Here is a tiny trained network, its code and every weight. The questions are about switching its units off for an input and a class, where a switched-off unit gives its printed mean instead of its output.

import numpy as np


def w(rows, s, z=0):
    codes = np.array(rows[::2]) - 128.0
    scale = np.full(codes.shape[1], s)
    scale[-1] = z or s
    return codes * scale


def f(y):
    return y / 2 * (1 + np.tanh(0.7978845608 * (y + 0.044715 * y**3)))


def log_softmax(a):
    a = a - a.max(-1, keepdims=True)
    return a - np.log(np.exp(a).sum(-1, keepdims=True))


def net(x, mask):
    res = np.array(x, float).reshape(1, 6) / 4 @ E
    y = f(res @ A[0][:, :-1].T + A[0][:, -1])
    res = res + np.where(mask, y, B[0][:, -1]) @ B[0][:, :-1]
    return log_softmax(res[-1] @ U[:, :-1].T + U[:, -1])


A, B = {}, {}
E = w([
[218,116,237,152,32,132,254,86,38],'x0',
[149,158,135,126,119,120,103,148,105],'x1',
[136,117,108,175,122,165,110,118,122],'x2',
[31,65,70,148,102,115,179,215,47],'x3',
[115,206,83,122,127,164,119,115,69],'x4',
[181,232,139,129,180,180,126,11,191],'x5',
],0.006)
A[0] = w([
[154,170,92,121,253,147,71,149,231,253],'neuron 1',
[102,79,54,117,219,89,61,206,86,168],'neuron 2',
[58,73,96,179,84,72,128,181,28,95],'neuron 3',
[40,104,46,166,183,93,39,177,144,201],'neuron 4',
[41,99,36,125,177,107,105,194,149,109],'neuron 5',
[182,199,197,154,84,184,182,44,128,172],'neuron 6',
[170,140,139,127,199,134,102,21,174,122],'neuron 7',
],0.0062,0.002)
B[0] = w([
[34,138,139,44,179,209,74,147,102,255],'neuron 1',
[154,190,40,159,157,68,116,193,227,220],'neuron 2',
[236,203,9,132,180,166,253,141,49,224],'neuron 3',
[91,205,111,160,201,52,115,171,197,245],'neuron 4',
[169,125,156,198,219,6,83,152,217,220],'neuron 5',
[214,165,167,146,108,43,140,93,162,245],'neuron 6',
[80,185,118,85,239,25,68,80,106,213],'neuron 7',
],0.0062,0.0061)
U = w([
[27,100,106,84,173,140,22,206,179,252],'0',
[221,202,140,191,208,21,147,112,188,54],'1',
[227,51,195,125,41,168,194,54,99,242],'2',
[182,54,94,108,137,207,254,207,76,27],'3',
[22,143,169,14,196,181,16,77,144,10],'4',
],0.005,0.0035)

Each question gives the input, the list of numbers given to net, and the class t.
The units are the neurons (one row each of A and B). Each row of codes is followed by its name. A weight is (code - 128) times the scale printed after its matrix; where a second scale follows, it is the last column's (A, B and U).
mask holds one flag per neuron, in row order. A switched-off neuron (its flag False) gives its mean, the last column of its row in B, instead of its output. The means were averaged over made-up inputs and are rounded, as every weight is.
A unit's drop is (log p(t) with every unit on - log p(t) with that unit switched off) / (log p(t) with every unit on - log p(t) with every unit switched off).
The circuit of an input: a set's keep is (log p(t) with only the set's units on - log p(t) with every unit switched off) / (log p(t) with every unit on - log p(t) with every unit switched off). Starting from all 7 units, units are removed one at a time, each time the one whose removal leaves the highest keep (on an exact tie, the one counted first), for as long as the keep stays at least 0.8.
circuit, biggest first: the units of the circuit, biggest drop first
unit that matters most: the unit with the biggest drop
top k neurons: the k neurons with the biggest drops, biggest first
drop of u: that unit's drop, to one decimal
input [2,-7,-7,8,-2,-2], class 3: circuit, biggest first -> [neuron 3]
input [3,5,4,3,-3,-5], class 3: top 2 neurons -> [neuron 3; neuron 6]
input [-8,3,4,6,3,-3], class 1: circuit, biggest first -> [neuron 5; neuron 3]
input [-1,-8,-8,0,5,2], class 4: top 2 neurons -> [neuron 3; neuron 2]
input [-8,3,-7,2,1,-5], class 1: top 2 neurons -> [neuron 5; neuron 2]
input [-7,0,-8,2,1,-4], class 1: top 3 neurons -> [neuron 5; neuron 2; neuron 4]
input [-8,-6,1,-8,3,3], class 4: top 2 neurons -> [neuron 1; neuron 7]
input [1,8,-8,5,0,-7], class 3: top 3 neurons -> [neuron 3; neuron 6; neuron 7]
input [-1,-4,2,6,1,-4], class 1: top 2 neurons -> [neuron 5; neuron 3]
input [-2,-2,-6,-5,-5,6], class 4: drop of neuron 1 -> 0.2
input [3,-1,-5,5,0,-5], class 3: drop of neuron 3 -> 0.4
input [2,-1,3,5,-1,-2], class 3: drop of neuron 3 -> 0.3
input [3,8,-2,2,8,-2], class 3: drop of neuron 7 -> 0.1
input [2,-4,0,4,3,7], class 2: unit that matters most -> neuron 4
